Each row has a name. Each question is about the rows just above it. Places in a row count from 0.

j_154: [ 0.21  2.60 -0.16 -4.04  3.94  1.84 -0.20  1.36 -0.58 -2.39 -0.45 -1.26
 -2.90 -0.61  2.56  0.97 -0.24 -3.45  2.64  1.08 -4.32  2.44  0.40  0.65
  4.12  1.26  1.60  2.22 -1.78 -3.27 -0.19  0.38  2.13  1.91 -2.03  0.07
  2.46  1.96  2.98  3.01  2.65 -4.45  1.84 -5.23  1.70]
j_931: [-5.38  3.44 -5.58  1.04 -2.75 -3.12 -1.13 -2.43 -3.45 -4.79 -1.23 -2.17
 -2.30 -3.56 -3.60 -2.26 -7.07 -3.45 -3.13 -1.69 -2.80  2.84 -2.12 -3.05
 -4.64 -0.27 -0.78 -1.79 -5.70 -4.35 -1.36  6.33  1.33 -0.92 -3.06 -1.99
 -0.33  0.65 -2.83 -1.70 -3.78 -4.56 -5.57 -4.16 -1.99]
j_594: [-1.35 -2.10  1.95 -3.57  3.30 -0.25 -0.08 -2.80  1.69 -0.07  1.90  0.41
  0.56  0.35  2.66  1.22  2.29 -1.34  0.70  4.69 -1.68 -0.02  0.82  2.86
  1.80  0.00  4.10  2.87 -1.31 -0.23 -0.34  1.95 -1.74  0.28 -1.39  4.01
  1.65 -1.32  3.22  2.49  3.75 -2.49  0.31  1.95  4.88]
j_181: [-3.93  0.32  0.42 -8.84 -0.28 -2.86 -0.05 -3.50  0.59  1.69 -0.29 -2.34
  1.55  0.21 -1.26 -4.74 -3.71 -4.46 -4.12  1.12  1.95  1.32  0.06  0.52
 -0.66 -1.46  1.23 -1.85 -4.85 -0.43 -0.46 -1.56 -1.50 -4.44 -4.28  0.24
 -4.01 -7.01  0.23 -0.18  1.29  0.85 -2.45 -2.59 -0.15]
j_951: [ 1.10  2.06  3.97 -5.60  4.40  1.99  3.24  0.48  4.45  3.40  3.64  2.12
  4.61  3.63  3.89  0.63  2.04  1.21  0.79  5.81  3.86  3.69  3.80  4.78
  3.42  2.30  5.59  2.76  0.21  3.15  3.17  0.48  1.77  1.41  0.45  4.44
  1.99 -2.23  4.28  4.24  4.98  2.83  2.03  0.81  4.95]
j_150: [-2.19 -1.38 -2.38 -1.79 -0.70 -1.72 -2.75 -2.18 -2.97 -3.66 -0.03 -0.75
 -3.13 -3.19 -1.47 -1.04 -0.67 -5.78 -1.02 -0.11 -4.78 -0.71 -2.73 -2.03
 -0.34 -2.86 -0.14 -0.09 -1.95 -4.34 -2.99  1.17 -1.38 -3.07 -1.73  0.83
 -1.91 -1.44 -1.32 -0.51 -0.97 -5.20 -1.10  0.41  0.34]
j_501: [-1.53  0.23  1.88 -5.58  2.48 -0.08  0.81 -1.40  0.75 -0.56 -3.10 -1.84
 -0.80  1.24  3.22 -0.34 -1.02 -0.44  0.30  1.64 -1.98  0.00  1.17  1.29
  1.45  0.97  1.01  1.23 -2.66 -0.46  1.20 -2.42 -1.08  2.04 -2.46 -1.55
  2.17 -0.86  1.72  1.40  1.84 -0.79 -0.13 -6.29  1.83]
j_192: [ 0.25  5.57 -2.02  3.31 -2.26  0.35  1.69  2.74 -1.17 -0.77  0.98  1.75
  1.53 -0.16 -1.58 -0.70 -2.51  0.72 -0.91 -1.13  1.84  4.56  0.31 -1.66
 -1.56  0.87 -0.10 -1.14  0.73 -0.03  1.76  3.36  4.12  0.91  2.30 -0.69
  0.14  2.22 -1.96 -0.09 -2.46  1.13 -1.02 -0.66 -1.50]
j_237: [-3.27 -3.97  0.80  0.52 -4.15 -3.50 -0.14 -3.93  0.55  2.20 -2.07 -1.08
  1.76  0.26 -3.18 -2.88 -0.90  1.91 -4.21 -2.21  2.46 -3.85 -0.57 -1.08
 -4.53 -3.27 -1.61 -3.21 -0.47  1.15 -0.57 -2.07 -4.39 -3.21 -0.56 -1.52
 -3.78 -3.89 -2.79 -3.70 -1.68  2.59 -3.30  1.96 -2.33]
j_597: [-1.44  3.59 -0.54 -0.56  2.23  0.77  0.86  0.45 -1.11 -4.17 -1.75 -0.05
 -2.20 -0.53  2.96  1.50 -0.98 -0.64  2.09  1.80 -4.97  2.80  0.36  0.14
  1.60  1.67  1.92  2.79 -1.64 -2.96  0.96  3.45  1.89  4.41 -0.58 -0.54
  4.51  4.56  1.13  2.17  0.45 -4.51  0.13 -5.84  2.73]
Move every entry of [-3.66 -0.03] by -1 step of 0.01.	[-3.67 -0.04]
Shift each entry of [-6.29] by -1 times 0.01:	[-6.30]
Shift each entry of [-0.20] by +1 times 0.01:	[-0.19]

j_381: [ 4.64  2.10 -0.84 -4.70 -9.36  2.08 -3.45 -2.12 -0.85  1.19  2.33 -4.53
 -0.88  0.61  3.35  2.53  1.70  3.98  2.46  0.49  0.80 -0.21  5.60  3.02
  0.16  2.02 -5.92 -0.96  2.23 -3.94  1.72 -1.77  5.03  0.43 -2.17  1.36
 -2.04 -2.31 -2.20  0.94 -4.13  4.89 -4.78  2.31 -3.63  2.51 -2.81  0.56
  3.89  1.98 -1.58 -4.46]
j_880: [ 4.64  2.10 -0.84 -4.70 -9.36  2.08 -3.45 -2.12 -0.85  1.19  2.33 -4.53
 -0.88  0.61  3.35  2.53  1.70  3.98  2.46  0.49  0.80 -0.21  5.60  3.02
  0.16  2.02 -5.92 -0.96  2.23 -3.94  1.72 -1.77  5.03  0.43 -2.17  1.36
 -2.04 -2.31 -2.20  0.94 -4.13  4.89 -4.78  2.31 -3.63  5.69 -2.79  3.40
  5.54  5.92 -2.64 -5.70]
j_95: [ 4.66  0.40 -1.35 -2.74 -9.11  4.29 -4.60  0.45  1.21  2.73  4.34 -5.09
 -0.69  0.32  2.08  3.97  2.48  5.13  2.67 -1.43  1.53  1.64  6.89  4.02
  1.29  3.86 -5.37  2.38  2.66 -2.04  2.09 -4.18  5.95 -3.36 -1.00  0.23
 -1.65 -3.47 -2.20  0.18 -5.13  4.51 -3.02  1.88 -4.07  4.47 -2.81  3.89
  7.73  5.25 -3.81 -6.48]
Move every entry of [-3.45] by +1 step of 0.01.	[-3.44]
[ 2.23 -3.94  1.72 -1.77] with -1 step of 0.01 on every entry:	[ 2.22 -3.95  1.71 -1.78]

j_344: [-1.74  1.64  0.60 -1.72  1.49  0.49  0.85]
j_172: [ 1.05  3.13 -5.07 -0.73  2.59 -9.54 -3.76]
j_236: [ 1.05  3.13 -5.07  0.02  2.59 -9.54 -3.76]
[ 2.59 -9.54] with +1 step of 0.01 on every entry:	[ 2.60 -9.53]
key -> tag
[-3.75] -> j_294
[3.14] -> j_691
[3.13] -> j_842
[1.64] -> j_743
[-3.76] -> j_372
[1.63] -> j_806
The tag of j_172, keyed by place 1:	j_842
Shift each entry of [1.05 3.13] by +1 times 0.01:	[1.06 3.14]
Shift each entry of [0.02] by -1 times 0.01:	[0.01]
Shift each entry of [-1.74  1.64] by +1 times 0.01:	[-1.73  1.65]
[ 1.05  3.13 -5.07 -0.73  2.59 -9.54 -3.76] is in which row?	j_172

j_614: [ 3.27  0.65 -3.99 -0.89 -5.60]
j_728: [-3.11 -0.97  4.41  3.53 -5.60]
j_12: [-0.37 -2.33  2.43  0.77 -5.60]
j_966: [-0.01  0.02  0.00 -0.01 -5.60]
j_182: [-0.01  0.02  0.00  1.27 -5.60]
j_961: [-2.52  0.53  2.21  3.74 -5.60]
j_30: [ 0.02 -0.02 -0.01  0.00 -5.60]
j_225: [-1.33  1.99 -2.83 -2.10 -5.60]
j_952: [-3.22 -4.12  9.73 -0.89 -5.60]
j_275: [-1.73 -0.58  4.65  3.06 -5.60]
j_54: [ 3.16 -2.05 -3.75 -0.91 -5.60]
[ 3.16 -2.05] with -1 step of 0.01 on every entry:	[ 3.15 -2.06]
[-2.52  0.53] with -1 step of 0.01 on every entry:	[-2.53  0.52]
Shift each entry of [-4.12  9.73] by +1 times 0.01:	[-4.11  9.74]
Shift each entry of [4.65 3.06] by -1 times 0.01:	[4.64 3.05]
Shift each entry of [3.27 0.65] by +1 times 0.01:	[3.28 0.66]
[-0.02] with -1 step of 0.01 on every entry:	[-0.03]

